Here is a tiny trained network, its code and every weight. The questions are about switching its units off for an input and a class, where a switched-off unit gives its printed mean instead of its output.

import numpy as np


def w(rows, s, z=0):
    codes = np.array(rows[::2]) - 128.0
    scale = np.full(codes.shape[1], s)
    scale[-1] = z or s
    return codes * scale


def f(y):
    return y / 2 * (1 + np.tanh(0.7978845608 * (y + 0.044715 * y**3)))


def log_softmax(a):
    a = a - a.max(-1, keepdims=True)
    return a - np.log(np.exp(a).sum(-1, keepdims=True))


def net(x, mask):
    res = np.array(x, float).reshape(1, 5) / 4 @ E
    y = f(res @ A[0][:, :-1].T + A[0][:, -1])
    res = res + np.where(mask, y, B[0][:, -1]) @ B[0][:, :-1]
    return log_softmax(res[-1] @ U[:, :-1].T + U[:, -1])


A, B = {}, {}
E = w([
[124,127,130,129],'x0',
[92,96,255,119],'x1',
[79,209,130,151],'x2',
[53,100,104,65],'x3',
[132,129,130,127],'x4',
],0.0092)
A[0] = w([
[127,100,51,197,155],'n1',
[104,196,139,132,89],'n2',
[106,98,45,184,91],'n3',
[136,141,124,194,117],'n4',
[110,145,118,47,101],'n5',
[143,191,139,109,141],'n6',
[94,129,178,103,103],'n7',
[79,180,134,122,75],'n8',
[78,111,100,51,101],'n9',
[89,79,177,184,139],'n10',
[59,248,143,133,102],'n11',
[201,57,112,68,125],'n12',
[42,102,90,89,118],'n13',
[68,70,86,77,92],'n14',
[129,136,60,125,113],'n15',
[95,149,177,140,91],'n16',
[65,212,136,170,97],'n17',
[167,93,48,139,146],'n18',
[192,118,138,188,109],'n19',
[141,66,195,123,131],'n20',
[168,40,110,122,85],'n21',
[165,171,51,81,90],'n22',
[129,128,117,132,254],'n23',
],0.011)
B[0] = w([
[77,154,178,95,184],'n1',
[193,132,53,89,132],'n2',
[158,213,160,110,149],'n3',
[171,82,182,177,140],'n4',
[203,113,143,195,134],'n5',
[127,90,118,145,145],'n6',
[138,177,187,68,143],'n7',
[244,168,69,142,129],'n8',
[214,104,185,189,152],'n9',
[101,254,100,98,162],'n10',
[136,68,62,80,168],'n11',
[107,115,15,63,174],'n12',
[152,72,216,188,163],'n13',
[194,107,136,176,153],'n14',
[130,201,206,101,156],'n15',
[158,184,94,72,136],'n16',
[196,118,15,103,155],'n17',
[76,176,165,113,191],'n18',
[164,68,149,168,155],'n19',
[114,204,95,72,170],'n20',
[184,150,32,66,146],'n21',
[158,213,226,73,164],'n22',
[40,76,130,212,245],'n23',
],0.0071,0.011)
U = w([
[92,107,140,183,254],'0',
[117,189,193,111,21],'1',
[171,89,17,138,80],'2',
[83,89,140,196,196],'3',
[250,57,222,248,75],'4',
],0.012,0.0079)

Each question gives the input, the list of numbers given to net, and the class t.
The units are the neurons (one row each of A and B). Each row of codes is followed by its name. A weight is (code - 128) times the scale printed after its matrix; where a second scale follows, it is the last column's (A, B and U).
mask holds one flag per neuron, in row order. A switched-off neuron (its flag False) gives its mean, the last column of its row in B, instead of its output. The means were averaged over made-up inputs and are rounded, as every weight is.
A unit's drop is (log p(t) with every unit on - log p(t) with that unit switched off) / (log p(t) with every unit on - log p(t) with every unit switched off).
The circuit of an input: a set's keep is (log p(t) with only the set's units on - log p(t) with every unit switched off) / (log p(t) with every unit on - log p(t) with every unit switched off). Starting from the 12 units with the biggest drops (on a tie, the unit counted first), units are removed one at a time, each time the one whose removal leaves the highest keep (on an exact tie, the one counted first), for as long as the keep stays at least 0.8.
units of the circuit, in order: the units of the circuit, biggest drop first
unit that matters most: the unit with the biggest drop
k most important neurons: the k neurons with the biggest drops, biggest first
drop when u is switched off: that unit's drop, to one decimal
input [3,8,-8,-8,-4], class 1: units of the circuit, in order : (n20)
input [-6,1,-5,7,1], class 4: units of the circuit, in order : (n9; n14)
input [3,3,-7,-5,-4], class 2: units of the circuit, in order : (n12; n21; n20)
input [-8,3,-7,-8,-3], class 0: units of the circuit, in order : (n20; n12)
input [0,6,-1,7,6], class 4: units of the circuit, in order : (n9; n13)
input [1,6,-5,-8,-8], class 3: 2 most important neurons : (n20; n10)
input [-3,-5,7,-4,7], class 2: 3 most important neurons : (n17; n11; n2)
input [-4,-5,-5,8,-3], class 4: units of the circuit, in order : (n9; n13)
input [4,-3,5,-2,-2], class 2: 4 most important neurons : (n17; n11; n13; n2)
input [4,-8,-6,8,0], class 1: units of the circuit, in order : (n22; n15)
input [-5,8,-6,-4,3], class 1: 2 most important neurons : (n20; n10)
input [3,-8,6,2,-8], class 1: 2 most important neurons : (n22; n15)
input [-2,-7,-5,-2,-7], class 1: drop when n22 is switched off : 0.2
input [2,3,-5,4,2], class 2: unit that matters most : n12
input [0,5,8,2,5], class 2: drop when n17 is switched off : 0.2
input [6,6,-7,-2,-6], class 2: drop when n13 is switched off : 0.1
input [7,0,-5,8,-3], class 4: drop when n9 is switched off : 0.3
